arr =
[[5513 4551 4098 5007 4675 5321 5200 6181 5557 4113 7758 3493 8516 2730
  6074 5657]
 [5683 5761 7740 5324 5172 5666 7636 5704 6996 7476 2032 4601 7036 5370
  4628 5319]
 [5433 4572 3352 5147 4925 5275 4345 6000 4921 3476 8898 4147 7453 3167
  6358 5709]
 [5369 6184 5368 6045 6437 5551 4442 4755 4517 5517 5610 7852 1835 8062
  5517 5465]
 [5675 5971 8014 5439 5365 5703 7661 5545 6953 7752 1586 5073 6320 6001
  4514 5286]
 [5470 4540 3654 5072 4793 5291 4723 6098 5209 3730 8439 3805 8003 2904
  6244 5689]]
Read off the entry just left of the smallest entry.
A: 7752
The 5th entry in reading order: 4675
Read off the entry just left of 4921.
A: 6000
Read off the entry just right of 6437.
A: 5551
The entry just left of 4517 -> 4755
Read off the entry just right of the largest entry.
A: 4147
Read off the 3rd entry in reading order.
A: 4098
The entry just left of 8516 is 3493
Read off the entry just left of 4098.
A: 4551
The 2nd largest entry is 8516
The third largest entry: 8439
The entry just left of 8014 is 5971
Read off the fourth entry in reading order.
A: 5007
